Below are the code and all the weights of a small trained network. Each question names an input and a class and asks about switching units off, where a switched-off unit gives its printed mean instead of its output.

import numpy as np


def w(rows, s, z=0):
    codes = np.array(rows[::2]) - 128.0
    scale = np.full(codes.shape[1], s)
    scale[-1] = z or s
    return codes * scale


def f(y):
    return y / 2 * (1 + np.tanh(0.7978845608 * (y + 0.044715 * y**3)))


def log_softmax(a):
    a = a - a.max(-1, keepdims=True)
    return a - np.log(np.exp(a).sum(-1, keepdims=True))


def net(x, mask):
    res = np.array(x, float).reshape(1, 7) / 4 @ E
    y = f(res @ A[0][:, :-1].T + A[0][:, -1])
    res = res + np.where(mask, y, B[0][:, -1]) @ B[0][:, :-1]
    return log_softmax(res[-1] @ U[:, :-1].T + U[:, -1])


A, B = {}, {}
E = w([
[128,128,128,128],'x0',
[128,128,128,129],'x1',
[130,128,129,128],'x2',
[172,141,1,175],'x3',
[223,39,130,82],'x4',
[125,73,166,229],'x5',
[221,214,167,159],'x6',
],0.0073)
A[0] = w([
[117,60,156,241,59],'n1',
[68,186,117,159,30],'n2',
[153,118,65,145,38],'n3',
[121,176,142,148,43],'n4',
[127,124,130,132,54],'n5',
[129,137,127,111,130],'n6',
[193,71,134,87,61],'n7',
[186,158,162,151,24],'n8',
[129,174,104,28,69],'n9',
[109,122,205,93,15],'n10',
[125,89,154,196,91],'n11',
[191,62,137,97,6],'n12',
[103,116,245,81,68],'n13',
[120,130,189,105,59],'n14',
[64,187,130,158,27],'n15',
[126,118,141,152,142],'n16',
[137,64,147,240,106],'n17',
[139,166,66,47,60],'n18',
[195,62,132,103,52],'n19',
[132,112,176,99,153],'n20',
[85,89,81,123,101],'n21',
[214,193,181,164,14],'n22',
[67,75,88,117,35],'n23',
[168,130,5,188,28],'n24',
[44,41,110,111,46],'n25',
[112,169,106,25,51],'n26',
[199,191,170,144,30],'n27',
[45,183,120,170,96],'n28',
],0.012,0.0017)
B[0] = w([
[125,196,200,85,227],'n1',
[145,54,163,145,198],'n2',
[116,131,115,188,169],'n3',
[122,93,118,125,153],'n4',
[132,123,131,118,120],'n5',
[119,135,136,126,132],'n6',
[137,43,176,142,196],'n7',
[113,120,92,89,174],'n8',
[125,174,199,90,203],'n9',
[145,168,84,197,186],'n10',
[133,166,163,97,179],'n11',
[138,44,167,135,189],'n12',
[136,197,80,234,240],'n13',
[131,149,103,169,166],'n14',
[146,49,169,136,200],'n15',
[131,138,138,123,140],'n16',
[141,204,193,90,229],'n17',
[136,183,182,107,201],'n18',
[113,41,175,148,194],'n19',
[117,123,131,170,168],'n20',
[126,132,70,111,172],'n21',
[106,114,43,54,227],'n22',
[125,119,59,84,183],'n23',
[129,193,77,254,254],'n24',
[113,121,23,54,218],'n25',
[133,190,179,87,202],'n26',
[106,120,57,68,206],'n27',
[139,28,186,149,230],'n28',
],0.029,0.0065)
U = w([
[118,158,62,228,255],'0',
[121,187,179,63,66],'1',
[90,82,3,46,112],'2',
[125,10,142,152,48],'3',
],0.008,0.0036)

Each question gives the input, the list of numbers given to net, and the class t.
The units are the neurons (one row each of A and B). Each row of codes is followed by its name. A weight is (code - 128) times the scale printed after its matrix; where a second scale follows, it is the last column's (A, B and U).
mask holds one flag per neuron, in row order. A switched-off neuron (its flag False) gives its mean, the last column of its row in B, instead of its output. The means were averaged over made-up inputs and are rounded, as every weight is.
A unit's drop is (log p(t) with every unit on - log p(t) with that unit switched off) / (log p(t) with every unit on - log p(t) with every unit switched off).
The circuit of an input: a set's keep is (log p(t) with only the set's units on - log p(t) with every unit switched off) / (log p(t) with every unit on - log p(t) with every unit switched off). Starting from the 12 units with the biggest drops (on a tie, the unit counted first), units are removed one at a time, each time the one whose removal leaves the highest keep (on an exact tie, the one counted first), for as long as the keep stays at least 0.8.
circuit, biggest first: the units of the circuit, biggest drop first
unit that matters most: the unit with the biggest drop
k most important neurons: the k neurons with the biggest drops, biggest first
drop when u is switched off: that unit's drop, to one decimal
input [-3,4,-2,-6,5,0,-5], class 0: unit that matters most	n13
input [0,6,5,-5,8,-6,7], class 3: 3 most important neurons	n7, n19, n12
input [4,2,7,6,-4,8,-5], class 1: 2 most important neurons	n1, n17
input [6,-2,-7,-6,-7,-4,-5], class 3: 3 most important neurons	n28, n15, n24
input [-6,-5,-4,5,7,0,5], class 3: 4 most important neurons	n19, n7, n12, n13
input [4,-1,-6,7,5,8,-7], class 1: 2 most important neurons	n1, n17
input [-2,7,6,-8,-7,3,4], class 0: 2 most important neurons	n13, n10
input [-1,-2,7,-8,-1,-8,-8], class 0: 2 most important neurons	n13, n10
input [-1,1,-7,-4,-7,-2,-6], class 3: 3 most important neurons	n28, n15, n2
input [-8,6,-2,-5,-2,-1,7], class 2: 2 most important neurons	n22, n27
input [-1,-3,-2,2,-6,6,-3], class 1: 2 most important neurons	n1, n17
input [-2,7,-8,-1,1,8,8], class 1: 2 most important neurons	n17, n1
input [2,-1,7,2,8,-8,-7], class 1: 3 most important neurons	n26, n18, n9
input [6,3,-3,6,-8,5,3], class 3: circuit, biggest first	n28
input [8,2,-3,-1,-6,-2,-6], class 2: drop when n2 is switched off	-0.1
input [3,0,-5,4,5,-3,1], class 3: drop when n14 is switched off	0.1
input [3,-8,-1,-8,3,-7,0], class 0: drop when n10 is switched off	0.2
